Here is a tiny trained network, its code and every weight. The questions are about switching its units off for an input and a class, where a switched-off unit gives its printed mean instead of its output.

import numpy as np


def w(rows, s, z=0):
    codes = np.array(rows[::2]) - 128.0
    scale = np.full(codes.shape[1], s)
    scale[-1] = z or s
    return codes * scale


def f(y):
    return y / 2 * (1 + np.tanh(0.7978845608 * (y + 0.044715 * y**3)))


def log_softmax(a):
    a = a - a.max(-1, keepdims=True)
    return a - np.log(np.exp(a).sum(-1, keepdims=True))


def net(x, mask):
    res = np.array(x, float).reshape(1, 7) / 4 @ E
    y = f(res @ A[0][:, :-1].T + A[0][:, -1])
    res = res + np.where(mask, y, B[0][:, -1]) @ B[0][:, :-1]
    return log_softmax(res[-1] @ U[:, :-1].T + U[:, -1])


A, B = {}, {}
E = w([
[149,102,136,145,102],'x0',
[112,145,106,78,167],'x1',
[198,99,101,202,204],'x2',
[104,134,132,121,143],'x3',
[194,126,110,123,84],'x4',
[155,253,65,176,112],'x5',
[109,127,127,118,145],'x6',
],0.0062)
A[0] = w([
[216,111,160,85,121,158],'N0',
[146,120,168,114,149,12],'N1',
[113,149,130,118,154,251],'N2',
[49,133,161,184,142,193],'N3',
[114,87,125,168,116,3],'N4',
[189,104,105,214,255,129],'N5',
[80,47,155,104,135,68],'N6',
[89,136,116,107,69,118],'N7',
[142,102,76,161,190,91],'N8',
[118,96,201,130,138,110],'N9',
[144,194,149,154,146,32],'N10',
[121,195,45,161,104,184],'N11',
[197,74,122,129,224,121],'N12',
[173,77,169,183,80,127],'N13',
[141,144,93,134,90,216],'N14',
[228,126,193,195,159,123],'N15',
[86,141,153,147,252,141],'N16',
],0.0088,0.0024)
B[0] = w([
[147,79,102,132,187,165],'N0',
[103,131,108,157,103,109],'N1',
[156,49,156,127,126,179],'N2',
[167,118,174,42,152,169],'N3',
[101,169,97,131,131,110],'N4',
[86,127,162,72,54,254],'N5',
[105,67,65,153,141,191],'N6',
[122,202,170,116,86,155],'N7',
[96,175,202,109,76,158],'N8',
[105,101,87,144,170,160],'N9',
[82,115,87,166,136,128],'N10',
[160,1,95,201,153,214],'N11',
[112,168,64,145,57,204],'N12',
[93,132,137,114,206,175],'N13',
[129,74,163,108,139,172],'N14',
[103,187,147,73,111,193],'N15',
[175,89,168,108,100,192],'N16',
],0.0076,0.004)
U = w([
[205,131,200,83,201,251],'0',
[62,171,169,67,23,59],'1',
[181,145,200,128,254,159],'2',
[46,80,65,208,187,31],'3',
],0.0063,0.0022)

Each question gives the input, the list of numbers given to net, and the class t.
The units are the neurons (one row each of A and B). Each row of codes is followed by its name. A weight is (code - 128) times the scale printed after its matrix; where a second scale follows, it is the last column's (A, B and U).
mask holds one flag per neuron, in row order. A switched-off neuron (its flag False) gives its mean, the last column of its row in B, instead of its output. The means were averaged over made-up inputs and are rounded, as every weight is.
A unit's drop is (log p(t) with every unit on - log p(t) with that unit switched off) / (log p(t) with every unit on - log p(t) with every unit switched off).
The circuit of an input: a set's keep is (log p(t) with only the set's units on - log p(t) with every unit switched off) / (log p(t) with every unit on - log p(t) with every unit switched off). Starting from the 12 units with the biggest drops (on a tie, the unit counted first), units are removed one at a time, each time the one whose removal leaves the highest keep (on an exact tie, the one counted first), for as long as the keep stays at least 0.8.
units of the circuit, in order: the units of the circuit, biggest drop first
top k neurons: the k neurons with the biggest drops, biggest first
drop of u: that unit's drop, to one decimal
input [-4,-7,6,7,-2,-4,0], class 1: units of the circuit, in order	(N5; N12; N11)
input [1,5,7,4,0,-2,2], class 1: units of the circuit, in order	(N5; N12; N8)
input [1,-1,5,4,3,4,3], class 1: units of the circuit, in order	(N5; N15)
input [-7,-4,8,6,-2,6,-2], class 1: top 3 neurons	(N5; N8; N15)
input [-2,-7,-3,-3,4,6,-7], class 3: units of the circuit, in order	(N11)
input [7,-8,0,0,-5,-8,-7], class 3: units of the circuit, in order	(N6; N9)
input [4,-4,-2,4,4,-7,2], class 3: top 2 neurons	(N6; N9)
input [-3,0,7,-7,-5,4,2], class 1: units of the circuit, in order	(N5; N8)
input [-1,-5,5,-3,-2,0,-5], class 1: top 2 neurons	(N5; N15)
input [7,1,7,5,-6,5,4], class 1: top 2 neurons	(N5; N8)
input [3,2,8,5,4,-1,2], class 1: top 2 neurons	(N5; N12)
input [0,1,5,6,4,-4,4], class 1: drop of N12	0.3
input [2,6,8,4,-6,-5,4], class 1: drop of N12	0.2
input [0,6,-5,-5,-4,8,-4], class 3: drop of N15	0.1
input [-1,-3,4,6,-1,1,2], class 1: drop of N7	-0.1
